Here is a tiny trained network, its code and every weight. The questions are about switching its units off for an input and a class, where a switched-off unit gives its printed mean instead of its output.

import numpy as np


def w(rows, s, z=0):
    codes = np.array(rows[::2]) - 128.0
    scale = np.full(codes.shape[1], s)
    scale[-1] = z or s
    return codes * scale


def norm(h):
    return h / np.sqrt((h * h).mean(-1, keepdims=True) + 1e-5)


def f(y):
    return np.maximum(y, 0)


def log_softmax(a):
    a = a - a.max(-1, keepdims=True)
    return a - np.log(np.exp(a).sum(-1, keepdims=True))


def net(x, mask):
    res = np.array(x, float).reshape(1, 4) / 4 @ E
    u = 0
    for l in range(3):
        y = f(norm(res) @ A[l][:, :-1].T + A[l][:, -1])
        res = res + np.where(mask[u : u + 8], y, B[l][:, -1]) @ B[l][:, :-1]
        u += 8
    return log_softmax(norm(res)[-1] @ U[:, :-1].T + U[:, -1])


A, B = {}, {}
E = w([
[159,87,159,187,123,184],'x0',
[104,3,62,168,164,109],'x1',
[152,69,207,123,91,25],'x2',
[83,64,76,145,30,118],'x3',
],0.0039)
A[0] = w([
[174,67,160,145,52,216,8],'0.n0',
[254,104,131,112,160,76,51],'0.n1',
[148,126,187,161,70,108,94],'0.n2',
[152,141,194,165,69,190,105],'0.n3',
[172,116,182,210,167,164,181],'0.n4',
[213,59,77,207,131,73,37],'0.n5',
[99,147,82,28,152,50,134],'0.n6',
[98,81,115,147,61,131,159],'0.n7',
],0.0071,0.0017)
B[0] = w([
[167,54,64,36,190,88,212],'0.n0',
[35,125,235,104,103,202,209],'0.n1',
[54,133,167,171,136,40,210],'0.n2',
[171,185,58,182,99,71,214],'0.n3',
[186,92,94,26,234,96,255],'0.n4',
[69,176,63,209,106,78,249],'0.n5',
[205,145,120,99,215,83,249],'0.n6',
[120,98,154,3,129,128,239],'0.n7',
],0.0057,0.0034)
A[1] = w([
[191,79,111,128,175,138,147],'1.n0',
[122,138,149,24,176,99,250],'1.n1',
[122,69,179,147,63,82,104],'1.n2',
[99,118,84,132,179,237,38],'1.n3',
[224,173,156,160,76,137,6],'1.n4',
[138,97,62,255,172,117,72],'1.n5',
[147,111,116,114,39,111,15],'1.n6',
[146,152,48,128,148,206,76],'1.n7',
],0.0082,0.0025)
B[1] = w([
[224,136,89,123,142,143,178],'1.n0',
[172,60,57,194,146,188,255],'1.n1',
[46,133,141,97,202,134,158],'1.n2',
[57,102,236,100,137,52,162],'1.n3',
[135,251,113,173,49,124,137],'1.n4',
[156,211,94,159,8,50,159],'1.n5',
[117,100,82,124,98,213,139],'1.n6',
[69,65,253,135,183,20,174],'1.n7',
],0.0061,0.0092)
A[2] = w([
[68,121,202,138,214,134,138],'2.n0',
[126,82,75,223,120,99,160],'2.n1',
[54,77,111,41,2,221,122],'2.n2',
[77,186,76,108,110,210,60],'2.n3',
[177,131,113,94,172,144,52],'2.n4',
[126,185,74,180,140,91,132],'2.n5',
[67,91,62,207,89,81,156],'2.n6',
[156,96,103,248,124,213,2],'2.n7',
],0.0076,0.0039)
B[2] = w([
[36,51,185,75,151,149,219],'2.n0',
[129,204,130,181,140,158,254],'2.n1',
[194,54,161,51,70,226,168],'2.n2',
[121,157,139,116,190,1,135],'2.n3',
[202,59,60,139,140,167,180],'2.n4',
[145,196,168,199,48,88,185],'2.n5',
[170,208,182,126,137,147,245],'2.n6',
[80,92,203,133,237,209,141],'2.n7',
],0.0075,0.0054)
U = w([
[27,42,248,36,194,27,133],'0',
[255,79,53,118,175,75,106],'1',
[203,36,163,38,130,198,253],'2',
[135,239,187,200,35,81,159],'3',
[87,102,98,211,144,211,3],'4',
],0.0097,0.0055)

Each question gives the input, the list of numbers given to net, and the class t.
The units are the neurons (one row each of A and B). Each row of codes is followed by its name. A weight is (code - 128) times the scale printed after its matrix; where a second scale follows, it is the last column's (A, B and U).
mask holds one flag per neuron, layer by layer. A switched-off neuron (its flag False) gives its mean, the last column of its row in B, instead of its output. The means were averaged over made-up inputs and are rounded, as every weight is.
A unit's drop is (log p(t) with every unit on - log p(t) with that unit switched off) / (log p(t) with every unit on - log p(t) with every unit switched off).
The circuit of an input: a set's keep is (log p(t) with only the set's units on - log p(t) with every unit switched off) / (log p(t) with every unit on - log p(t) with every unit switched off). Starting from the 12 units with the biggest drops (on a tie, the unit counted first), units are removed one at a time, each time the one whose removal leaves the highest keep (on an exact tie, the one counted first), for as long as the keep stays at least 0.8.
units of the circuit, in order: the units of the circuit, biggest drop first
unit that matters most: the unit with the biggest drop
k most important neurons: the k neurons with the biggest drops, biggest first
k most important neurons of layer l: the k neurons of layer l with the biggest drops, biggest first
input [-6,5,5,8], class 2: unit that matters most : 0.n7
input [8,6,-5,0], class 1: units of the circuit, in order : [0.n4; 1.n5]
input [6,-2,5,2], class 1: units of the circuit, in order : [0.n0; 0.n3]
input [-3,5,-3,6], class 2: units of the circuit, in order : [0.n7; 2.n2; 0.n4]
input [5,3,-7,-7], class 0: 3 most important neurons of layer 0 : [0.n6; 0.n0; 0.n7]
input [-7,6,5,-8], class 2: 3 most important neurons of layer 0 : [0.n1; 0.n6; 0.n3]
input [3,6,-5,-4], class 3: units of the circuit, in order : [1.n5; 2.n5]
input [0,-6,-6,-3], class 0: 2 most important neurons : [1.n7; 2.n0]
input [5,8,5,1], class 3: units of the circuit, in order : [0.n5; 1.n5]
input [6,-5,7,-2], class 0: 3 most important neurons : [0.n2; 0.n1; 0.n6]
input [6,8,4,-6], class 3: 2 most important neurons : [0.n5; 1.n5]
input [-1,6,-5,4], class 3: units of the circuit, in order : [1.n5; 2.n6]
input [1,5,-7,8], class 2: units of the circuit, in order : [0.n7; 2.n2]
input [1,6,-8,3], class 0: 2 most important neurons of layer 1 : [1.n3; 1.n7]
input [-5,7,1,3], class 3: 2 most important neurons of layer 0 : [0.n5; 0.n4]
input [-8,-8,-1,1], class 1: unit that matters most : 0.n6
input [7,-2,0,-1], class 1: 2 most important neurons : [0.n4; 0.n3]
input [5,-7,4,-3], class 3: 3 most important neurons : [0.n3; 1.n4; 0.n7]
input [-5,4,-6,8], class 2: 2 most important neurons : [0.n7; 2.n2]
input [0,-1,1,-2], class 4: unit that matters most : 1.n1
input [0,8,-7,1], class 3: 2 most important neurons : [1.n5; 0.n1]
input [0,8,-3,5], class 3: 2 most important neurons : [0.n5; 1.n5]
input [1,2,-3,4], class 2: 3 most important neurons : [0.n7; 0.n6; 0.n4]
input [-6,-4,1,8], class 2: 2 most important neurons : [2.n2; 0.n4]
input [8,-1,5,0], class 1: 2 most important neurons : [0.n4; 0.n0]
input [4,-4,-2,3], class 1: 2 most important neurons : [0.n0; 0.n5]
input [-2,-3,-4,-1], class 0: unit that matters most : 0.n4
input [5,8,1,0], class 3: 2 most important neurons of layer 0 : [0.n5; 0.n6]
